Below is a small trained network, with its code and all its weights. Each question gives an input and a target symbol and asks what happens when units are switched off, that is, made to give their printed mean instead of their output.

import numpy as np


def w(rows, s, z=0):
    codes = np.array(rows[::2]) - 128.0
    scale = np.full(codes.shape[1], s)
    scale[-1] = z or s
    return codes * scale


def softmax(a):
    e = np.exp(a - a.max(-1, keepdims=True))
    return e / e.sum(-1, keepdims=True)


def log_softmax(a):
    a = a - a.max(-1, keepdims=True)
    return a - np.log(np.exp(a).sum(-1, keepdims=True))


def net(x, mask):
    ids = ['αβγδεξπω'.index(c) for c in x.split()]
    T = len(ids)
    res = E[ids] + P[:T]
    u = 0
    for l in range(3):
        r = res
        for j in range(2):
            rows = slice(4 * j, 4 * j + 4)
            q, k, v = (r @ M[l][rows].T for M in (Q, K, V))
            z = softmax(np.where(np.tri(T) > 0, q @ k.T / 4**0.5, -1e9)) @ v
            o = O[l][rows]
            res = res + np.where(mask[u + j], z, o[:, -1]) @ o[:, :-1]
        u += 2
    return log_softmax(res[-1] @ U[:, :-1].T + U[:, -1])


Q, K, V, O = {}, {}, {}, {}
E = w([
[92,128,162],'α',
[135,131,16],'β',
[157,96,138],'γ',
[34,88,138],'δ',
[7,130,156],'ε',
[126,126,186],'ξ',
[214,135,136],'π',
[127,158,151],'ω',
],0.016)
P = w([
[253,175,155],'0',
[80,113,194],'1',
[134,134,185],'2',
[183,159,167],'3',
[213,177,136],'4',
[224,178,135],'5',
[225,174,139],'6',
[231,155,125],'7',
[235,163,119],'8',
[246,166,110],'9',
],0.0035)
Q[0] = w([
[74,120,105],'L0H0',
[182,179,172],'L0H0',
[97,194,197],'L0H0',
[153,90,41],'L0H0',
[199,97,95],'L0H1',
[50,188,133],'L0H1',
[10,223,131],'L0H1',
[28,178,91],'L0H1',
],0.012)
K[0] = w([
[99,124,149],'L0H0',
[176,180,147],'L0H0',
[120,87,248],'L0H0',
[79,145,25],'L0H0',
[103,118,47],'L0H1',
[142,83,197],'L0H1',
[158,62,242],'L0H1',
[125,44,189],'L0H1',
],0.012)
V[0] = w([
[186,135,138],'L0H0',
[106,193,210],'L0H0',
[145,36,198],'L0H0',
[129,180,43],'L0H0',
[159,108,2],'L0H1',
[106,174,216],'L0H1',
[99,74,112],'L0H1',
[104,211,156],'L0H1',
],0.0089)
O[0] = w([
[103,95,123,255],'L0H0',
[87,163,183,185],'L0H0',
[89,79,192,219],'L0H0',
[163,158,52,48],'L0H0',
[168,41,140,215],'L0H1',
[135,254,119,75],'L0H1',
[71,37,68,87],'L0H1',
[106,222,141,111],'L0H1',
],0.0076,0.0009)
Q[1] = w([
[73,105,121],'L1H0',
[210,130,131],'L1H0',
[195,179,149],'L1H0',
[99,112,119],'L1H0',
[247,93,155],'L1H1',
[192,97,162],'L1H1',
[124,108,167],'L1H1',
[135,222,99],'L1H1',
],0.012)
K[1] = w([
[140,157,89],'L1H0',
[115,57,189],'L1H0',
[46,146,218],'L1H0',
[136,161,71],'L1H0',
[198,29,74],'L1H1',
[254,54,72],'L1H1',
[166,149,57],'L1H1',
[129,172,218],'L1H1',
],0.0089)
V[1] = w([
[3,168,14],'L1H0',
[109,20,186],'L1H0',
[141,165,208],'L1H0',
[132,103,180],'L1H0',
[167,24,101],'L1H1',
[161,104,174],'L1H1',
[157,76,231],'L1H1',
[218,134,100],'L1H1',
],0.0058)
O[1] = w([
[24,158,27,3],'L1H0',
[181,40,130,206],'L1H0',
[102,81,255,176],'L1H0',
[146,86,185,176],'L1H0',
[106,178,168,131],'L1H1',
[142,89,111,128],'L1H1',
[165,90,128,117],'L1H1',
[45,130,176,156],'L1H1',
],0.0057,0.0022)
Q[2] = w([
[169,110,47],'L2H0',
[157,137,68],'L2H0',
[183,142,189],'L2H0',
[86,173,180],'L2H0',
[117,97,145],'L2H1',
[184,169,150],'L2H1',
[65,116,129],'L2H1',
[6,62,131],'L2H1',
],0.012)
K[2] = w([
[70,134,255],'L2H0',
[70,148,174],'L2H0',
[191,146,148],'L2H0',
[153,216,48],'L2H0',
[158,82,181],'L2H1',
[180,143,53],'L2H1',
[76,174,222],'L2H1',
[126,158,252],'L2H1',
],0.0088)
V[2] = w([
[254,209,192],'L2H0',
[156,234,102],'L2H0',
[59,184,105],'L2H0',
[210,173,125],'L2H0',
[167,195,103],'L2H1',
[225,119,55],'L2H1',
[180,158,21],'L2H1',
[219,189,115],'L2H1',
],0.009)
O[2] = w([
[43,36,130,237],'L2H0',
[1,145,174,63],'L2H0',
[82,196,126,3],'L2H0',
[66,44,180,177],'L2H0',
[78,161,188,119],'L2H1',
[42,103,115,198],'L2H1',
[29,145,116,136],'L2H1',
[68,102,186,166],'L2H1',
],0.0082,0.0045)
U = w([
[131,112,141,180],'α',
[76,66,3,91],'β',
[177,49,76,178],'γ',
[174,122,34,220],'δ',
[123,154,95,162],'ε',
[178,118,217,13],'ξ',
[84,21,148,2],'π',
[56,96,171,112],'ω',
],0.0057,0.0054)

Each question gives the input, a string of symbols that net reads in full, and the target symbol t.
The units are the heads (4 rows each of Q, K, V and O). Each row of codes is followed by its name. A weight is (code - 128) times the scale printed after its matrix; where a second scale follows, it is the last column's (O and U).
mask holds one flag per head, layer by layer. A switched-off head (its flag False) gives its mean, the last column of its rows in O, instead of its output. The means were averaged over made-up inputs and are rounded, as every weight is.
A unit's drop is (log p(t) with every unit on - log p(t) with that unit switched off) / (log p(t) with every unit on - log p(t) with every unit switched off).
The circuit of an input: a set's keep is (log p(t) with only the set's units on - log p(t) with every unit switched off) / (log p(t) with every unit on - log p(t) with every unit switched off). Starting from all 6 units, units are removed one at a time, each time the one whose removal leaves the highest keep (on an exact tie, the one counted first), for as long as the keep stays at least 0.8.
units of the circuit, in order: the units of the circuit, biggest drop first
unit that matters most: the unit with the biggest drop
which heads matter: for each layer, one digit per head in row order, 1 if its drop is at least 0.15 and else 0, layers parted by /
input ε δ π, target ε: which heads matter -> 01 / 10 / 10
input ω ω ξ, target ω: unit that matters most -> L0H1
input δ δ ω, target δ: units of the circuit, in order -> [L2H1 L2H0]
input β ω δ γ ω ω, target ω: units of the circuit, in order -> [L0H0 L2H1]
input ε ε γ, target ε: units of the circuit, in order -> [L0H1 L2H0 L1H0]
input γ ω ε, target γ: units of the circuit, in order -> [L2H1 L2H0]
input γ α γ γ γ ω γ β π, target π: which heads matter -> 11 / 10 / 01
input β ξ α ε, target ε: units of the circuit, in order -> [L1H0 L2H0 L1H1]
input γ δ ω β ω, target ω: which heads matter -> 10 / 00 / 01
input π ξ ω, target π: which heads matter -> 10 / 10 / 10
input π γ ξ, target π: which heads matter -> 01 / 10 / 10
input ω π ω γ ω ξ, target ω: which heads matter -> 01 / 00 / 10
input π π α ω, target π: which heads matter -> 00 / 10 / 10
input δ ω π β ε, target ε: units of the circuit, in order -> [L1H0 L2H0 L0H0]
input ω ξ ω π, target ω: units of the circuit, in order -> [L0H1 L2H0]
input γ α δ δ, target γ: units of the circuit, in order -> [L0H0 L2H1]
input ε β γ β ε, target δ: unit that matters most -> L1H0
input δ ε π, target δ: which heads matter -> 01 / 10 / 11
input δ α γ δ, target δ: units of the circuit, in order -> [L2H0 L2H1]
input γ ξ γ α ε, target γ: unit that matters most -> L0H0
input β π π β γ, target π: units of the circuit, in order -> [L1H0 L0H0 L2H1 L0H1]
input π α α ξ π π β δ, target δ: which heads matter -> 10 / 10 / 01
input γ δ ε ξ, target γ: which heads matter -> 10 / 10 / 11
input β α δ ω γ ε π, target π: units of the circuit, in order -> [L0H1 L2H1 L0H0]
input π γ ε ε, target π: units of the circuit, in order -> [L2H0 L1H0]
input β δ γ ξ, target ξ: which heads matter -> 11 / 01 / 11
input δ ε ε, target δ: which heads matter -> 00 / 00 / 11
input δ δ δ γ, target δ: unit that matters most -> L2H0
input ε δ δ δ, target ε: units of the circuit, in order -> [L0H1 L2H0]
